grid =
array([[128, 131, 131, 127, 128, 131, 129],
       [131, 138, 121, 106, 124, 130, 122],
       [128, 128, 133, 130, 134, 135, 125],
       [134, 125, 126, 127, 121, 135, 110],
       [131, 131, 131, 129, 128, 131, 126],
       [133, 133, 124, 145, 129, 128, 136],
       [132, 127, 131, 138, 136, 130, 127],
       [131, 128, 123, 139, 135, 132, 134],
       [131, 130, 131, 143, 136, 130, 132],
       [136, 135, 144, 119, 149, 121, 146],
       [125, 120, 139, 137, 128, 138, 113],
       [133, 130, 129, 127, 134, 130, 131],
       [122, 122, 119, 127, 126, 121, 134],
       [129, 134, 134, 128, 131, 131, 134],
       [128, 140, 138, 131, 106, 121, 131]])
Rows and columns are counted from 0.
(0, 0) = 128
(8, 3) = 143
(1, 4) = 124
(3, 4) = 121
(6, 0) = 132
(3, 1) = 125
(8, 1) = 130
(8, 5) = 130
(14, 1) = 140
(3, 0) = 134
(9, 1) = 135
(12, 5) = 121
(8, 2) = 131
(1, 5) = 130
(4, 5) = 131
(10, 2) = 139
(11, 5) = 130
(6, 4) = 136
(7, 1) = 128
(13, 4) = 131
(6, 3) = 138
(10, 1) = 120
(10, 4) = 128
(0, 5) = 131
(1, 2) = 121
(9, 2) = 144
(13, 5) = 131
(3, 6) = 110
(2, 5) = 135
(0, 2) = 131
(13, 2) = 134
(5, 2) = 124
(10, 3) = 137
(9, 3) = 119
(12, 3) = 127
(1, 6) = 122

x = [108 104 111 106 104 108 108 106 108 149 106]
x[0]: 108
x[7]: 106
x[-3]: 108

m = [138 150 135 150 145 127 132 143 142 120 141 125 113 123]
m[0] -> 138
m[9] -> 120
m[3] -> 150
m[1] -> 150
m[5] -> 127

data =
127,128,125,131,131,117,138,128,128,133,129,129,120,130,125,121
129,122,134,128,130,128,122,129,128,131,117,124,128,128,127,127
129,126,133,129,127,129,123,125,128,124,129,128,128,128,128,127
128,128,128,128,129,128,128,128,128,128,129,128,128,128,128,127
124,128,128,128,131,128,128,124,126,128,129,128,123,128,128,127
128,128,128,128,129,131,126,128,128,127,129,128,129,128,128,128
128,128,128,127,127,134,123,128,128,125,129,128,132,127,129,130
128,128,128,128,129,128,128,128,128,128,129,128,128,128,128,127
128,132,123,128,128,128,133,127,128,125,137,130,128,128,129,127
128,134,121,128,128,128,134,127,128,124,140,131,128,128,129,127
128,128,127,129,130,122,134,128,128,130,129,128,124,129,127,124
140,126,128,128,119,128,128,139,136,129,127,129,143,127,128,127
132,113,144,131,133,130,111,132,130,138,101,119,128,127,124,126
114,130,128,128,140,128,128,115,119,126,131,127,111,130,128,127
128,128,128,128,129,128,128,128,128,128,129,128,128,128,128,127
data[0,0] -> 127
data[2,12] -> 128
data[-14,14] -> 127
data[-13,-2] -> 128
data[-8,11] -> 128
data[7,5] -> 128
data[-14,12] -> 128
data[1,7] -> 129
data[3,0] -> 128
data[-4,10] -> 127
data[-9,-14] -> 128
data[6,-7] -> 125
data[14,10] -> 129
data[0,-1] -> 121
data[:, 12] -> [120, 128, 128, 128, 123, 129, 132, 128, 128, 128, 124, 143, 128, 111, 128]
data[-1] -> [128, 128, 128, 128, 129, 128, 128, 128, 128, 128, 129, 128, 128, 128, 128, 127]
data[2,-12] -> 127
data[8,-9] -> 127
data[-10,-2] -> 128
data[5] -> [128, 128, 128, 128, 129, 131, 126, 128, 128, 127, 129, 128, 129, 128, 128, 128]
data[-7,-1] -> 127
data[-15,-4] -> 120
data[4,14] -> 128
data[-3,13] -> 127
data[14,-2] -> 128
data[10,-4] -> 124
data[-8,2] -> 128
data[-6,8] -> 128
data[2,-1] -> 127
data[-1,-10] -> 128
data[-3,3] -> 131
data[-9,15] -> 130
data[:, -9] -> [128, 129, 125, 128, 124, 128, 128, 128, 127, 127, 128, 139, 132, 115, 128]
data[-3,11] -> 119
data[:, 2] -> [125, 134, 133, 128, 128, 128, 128, 128, 123, 121, 127, 128, 144, 128, 128]
data[9] -> [128, 134, 121, 128, 128, 128, 134, 127, 128, 124, 140, 131, 128, 128, 129, 127]
data[-10,8] -> 128

X =
[[124 121 135 149 145 138 125 118 129 118 110 135 122 141 117 134]
 [125 120 140 112 132 147 123 129 116 149 131 150 120 134 123 125]
 [105 122 128 126 131 129 103 126 136 122 113 134 120 133 113 127]]
X[-3][0] -> 124
X[2][5] -> 129
X[1][-10] -> 123
X[:, -6] -> [110, 131, 113]
X[0][-3] -> 141
X[:, -5] -> [135, 150, 134]
X[-2][10] -> 131
X[-3][8] -> 129
X[-1][-14] -> 128
X[1][0] -> 125
X[1][-12] -> 132
X[-1][-15] -> 122
X[2][10] -> 113
X[-2][15] -> 125
X[-3][15] -> 134
X[-3] -> [124, 121, 135, 149, 145, 138, 125, 118, 129, 118, 110, 135, 122, 141, 117, 134]

A =
[[124 134 124 124 130 125 124 125 148 125 114 125]
 [124 141 123 124 105 125 149 124 138 126 143 125]]
Rows and columns are counted from 0.
(0, 0) => 124
(0, 11) => 125
(1, 1) => 141
(0, 1) => 134
(1, 5) => 125
(0, 4) => 130
(1, 3) => 124
(1, 8) => 138
(1, 7) => 124
(1, 2) => 123

B =
[[127 132 130 128 132 132 132]
 [114 110 112 114 110 110 108]
 [128 129 129 128 130 130 130]
 [105 110 106 106 111 111 110]
 [128 131 130 127 132 132 133]
 [128 130 128 130 130 131 131]
 [111 110 108 113 111 111 110]
 [129 129 131 126 128 128 128]
 [121 129 126 122 130 130 130]
 [125 113 117 123 113 111 110]
 [112 135 124 115 136 138 140]
 [113 109 110 114 110 109 108]
 [120 113 114 121 113 112 110]
 [155 132 141 148 131 128 130]]
Indices start at 0.
(0, 0)	127
(1, 0)	114
(6, 4)	111
(0, 1)	132
(12, 4)	113
(1, 2)	112
(12, 3)	121
(13, 6)	130
(1, 3)	114
(2, 1)	129
(13, 1)	132
(0, 3)	128
(7, 0)	129
(13, 3)	148
(2, 2)	129
(13, 2)	141
(8, 0)	121
(2, 4)	130
(6, 2)	108
(10, 2)	124
(4, 1)	131
(11, 5)	109
(6, 3)	113
(0, 2)	130
(6, 5)	111
(9, 2)	117
(2, 5)	130
(7, 4)	128
(11, 4)	110
(8, 3)	122
(11, 6)	108
(8, 1)	129
(0, 4)	132
(5, 1)	130
(5, 2)	128
(11, 1)	109
(2, 6)	130

arr =
array([[124, 131, 131, 127, 129, 128, 126, 125, 128, 128, 125, 128, 128,
        127, 129, 126],
       [129, 125, 126, 127, 126, 126, 127, 127, 127, 128, 127, 127, 126,
        127, 127, 127],
       [129, 120, 125, 124, 120, 123, 128, 118, 120, 129, 117, 131, 117,
        127, 122, 117],
       [133, 121, 114, 141, 121, 141, 136, 141, 121, 114, 131, 125, 129,
        137, 117, 137],
       [127, 125, 126, 123, 127, 122, 124, 127, 128, 128, 130, 124, 127,
        123, 128, 127],
       [140, 109, 109, 142, 110, 141, 141, 134, 110, 116, 120, 131, 117,
        141, 108, 127],
       [113, 142, 142, 112, 143, 113, 112, 121, 143, 135, 134, 120, 137,
        112, 144, 127],
       [117, 131, 118, 128, 132, 131, 120, 141, 132, 110, 141, 109, 140,
        121, 125, 143],
       [116, 131, 116, 130, 132, 132, 120, 145, 133, 107, 144, 107, 142,
        121, 124, 147],
       [118, 130, 121, 124, 131, 125, 119, 135, 131, 116, 137, 113, 136,
        120, 127, 137],
       [123, 134, 132, 130, 130, 132, 128, 128, 129, 126, 125, 130, 131,
        129, 129, 128],
       [107, 151, 149, 103, 153, 104, 102, 120, 153, 139, 143, 113, 144,
        102, 154, 131],
       [139, 118, 133, 125, 117, 121, 134, 107, 116, 143, 107, 146, 107,
        133, 124, 105]])
Rows and columns are counted from 0.
row 0 col 0 = 124
row 5 col 6 = 141
row 2 col 12 = 117
row 0 col 3 = 127
row 1 col 10 = 127
row 2 col 6 = 128
row 8 col 2 = 116
row 9 col 11 = 113
row 10 col 11 = 130
row 7 col 6 = 120
row 7 col 0 = 117
row 3 col 13 = 137
row 12 col 15 = 105
row 10 col 14 = 129
row 6 col 9 = 135
row 3 col 7 = 141
row 2 col 0 = 129
row 6 col 2 = 142
row 1 col 12 = 126
row 3 col 14 = 117
row 6 col 10 = 134
row 6 col 11 = 120
row 4 col 8 = 128
row 5 col 8 = 110
row 6 col 5 = 113
row 2 col 15 = 117
row 12 col 9 = 143
row 1 col 4 = 126
row 3 col 11 = 125
row 0 col 11 = 128
row 8 col 9 = 107
row 5 col 9 = 116
row 6 col 4 = 143
row 8 col 14 = 124
row 11 col 8 = 153
row 10 col 13 = 129

M =
126,136,133,121,125,139
137,121,132,135,136,116
122,126,125,132,122,125
136,133,131,130,131,130
122,131,121,134,126,134
125,124,115,129,122,124
103,133,107,120,109,135
125,118,130,143,128,113
118,128,121,138,120,128
133,126,134,114,132,124
123,131,122,134,126,132
M[0,-6] = 126
M[7,-6] = 125
M[:, -6] = [126, 137, 122, 136, 122, 125, 103, 125, 118, 133, 123]
M[2,5] = 125
M[-8,-3] = 130
M[6,-1] = 135
M[1,-6] = 137
M[-4,3] = 143
M[8,-5] = 128
M[4,3] = 134
M[-2] = [133, 126, 134, 114, 132, 124]
M[3,4] = 131
M[:, -2] = [125, 136, 122, 131, 126, 122, 109, 128, 120, 132, 126]
M[:, -1] = [139, 116, 125, 130, 134, 124, 135, 113, 128, 124, 132]
M[-9] = [122, 126, 125, 132, 122, 125]
M[8,0] = 118
M[-10,-2] = 136
M[-6,1] = 124
M[:, -4] = [133, 132, 125, 131, 121, 115, 107, 130, 121, 134, 122]
M[4,0] = 122
M[0,2] = 133
